Below are the code and all the weights of a small trained network. Each question names an input and a class and asks about switching units off, where a switched-off unit gives its printed mean instead of its output.

import numpy as np


def w(rows, s, z=0):
    codes = np.array(rows[::2]) - 128.0
    scale = np.full(codes.shape[1], s)
    scale[-1] = z or s
    return codes * scale


def f(y):
    return np.maximum(y, 0)


def log_softmax(a):
    a = a - a.max(-1, keepdims=True)
    return a - np.log(np.exp(a).sum(-1, keepdims=True))


def net(x, mask):
    res = np.array(x, float).reshape(1, 5) / 4 @ E
    y = f(res @ A[0][:, :-1].T + A[0][:, -1])
    res = res + np.where(mask, y, B[0][:, -1]) @ B[0][:, :-1]
    return log_softmax(res[-1] @ U[:, :-1].T + U[:, -1])


A, B = {}, {}
E = w([
[121,232,177,73,104,186],'x0',
[151,68,116,50,144,183],'x1',
[209,146,132,113,181,83],'x2',
[104,42,41,2,118,18],'x3',
[105,33,198,161,180,87],'x4',
],0.008)
A[0] = w([
[116,216,5,63,85,139,254],'N0',
[117,189,148,197,118,142,103],'N1',
[92,177,178,110,106,211,99],'N2',
[52,104,117,183,103,153,85],'N3',
[66,70,136,134,123,128,105],'N4',
[182,89,155,181,160,156,107],'N5',
[135,145,164,72,132,198,91],'N6',
[188,141,133,37,142,118,109],'N7',
[80,26,147,109,127,94,146],'N8',
[156,145,55,135,106,232,166],'N9',
[128,162,108,175,124,164,109],'N10',
],0.015,0.0037)
B[0] = w([
[154,103,1,134,145,87,253],'N0',
[217,204,108,145,127,102,199],'N1',
[119,178,188,36,137,172,206],'N2',
[33,123,153,158,112,132,170],'N3',
[77,117,94,191,127,105,182],'N4',
[197,55,165,110,131,90,180],'N5',
[82,160,111,128,99,179,184],'N6',
[104,139,73,68,124,204,197],'N7',
[110,95,39,82,136,92,235],'N8',
[133,48,91,104,140,176,207],'N9',
[172,122,90,144,134,142,176],'N10',
],0.021,0.014)
U = w([
[200,125,108,255,97,112,70],'0',
[148,28,68,104,151,85,242],'1',
[189,65,200,156,116,170,4],'2',
[112,186,133,131,60,224,37],'3',
[18,72,162,201,50,91,50],'4',
[189,182,240,162,113,76,19],'5',
],0.0082,0.0027)

Each question gives the input, the list of numbers given to net, and the class t.
The units are the neurons (one row each of A and B). Each row of codes is followed by its name. A weight is (code - 128) times the scale printed after its matrix; where a second scale follows, it is the last column's (A, B and U).
mask holds one flag per neuron, in row order. A switched-off neuron (its flag False) gives its mean, the last column of its row in B, instead of its output. The means were averaged over made-up inputs and are rounded, as every weight is.
A unit's drop is (log p(t) with every unit on - log p(t) with that unit switched off) / (log p(t) with every unit on - log p(t) with every unit switched off).
The circuit of an input: a set's keep is (log p(t) with only the set's units on - log p(t) with every unit switched off) / (log p(t) with every unit on - log p(t) with every unit switched off). Starting from all 11 units, units are removed one at a time, each time the one whose removal leaves the highest keep (on an exact tie, the one counted first), for as long as the keep stays at least 0.8.
circuit, biggest first: the units of the circuit, biggest drop first
top k neurons: the k neurons with the biggest drops, biggest first
drop of u: that unit's drop, to one decimal
input [-6,-1,-7,-6,3], class 4: circuit, biggest first	(N3)
input [1,-4,-1,-7,-1], class 5: circuit, biggest first	(N1; N2; N7)
input [5,8,-3,-1,-6], class 3: top 4 neurons	(N6; N2; N8; N5)
input [0,-2,3,-4,-2], class 5: circuit, biggest first	(N0; N8; N7)
input [-3,8,-2,-5,-2], class 2: circuit, biggest first	(N0; N8; N5)
input [-1,3,7,-7,6], class 2: circuit, biggest first	(N0; N8)
input [-5,-6,-6,-4,8], class 4: top 2 neurons	(N3; N0)
input [-2,0,2,-3,1], class 0: top 2 neurons	(N2; N8)
input [-4,-6,5,-7,2], class 0: top 2 neurons	(N2; N10)
input [-5,-6,-7,-6,-5], class 3: top 2 neurons	(N2; N3)
input [0,-4,-1,-8,-4], class 3: top 2 neurons	(N2; N9)
input [8,0,-6,1,-2], class 3: top 2 neurons	(N2; N6)
input [3,-5,8,0,1], class 5: top 3 neurons	(N0; N8; N9)
input [-6,-8,-2,-6,0], class 0: top 2 neurons	(N2; N10)
input [-1,5,-4,-4,-1], class 3: top neuron	(N0)
input [-6,5,1,-7,-2], class 2: top 2 neurons	(N0; N8)
input [8,-6,0,-3,6], class 5: drop of N1	0.1
input [4,-7,-4,4,5], class 4: drop of N0	0.2
input [3,7,-6,0,3], class 3: drop of N0	0.3
input [0,-7,3,-5,3], class 5: top neuron	(N0)
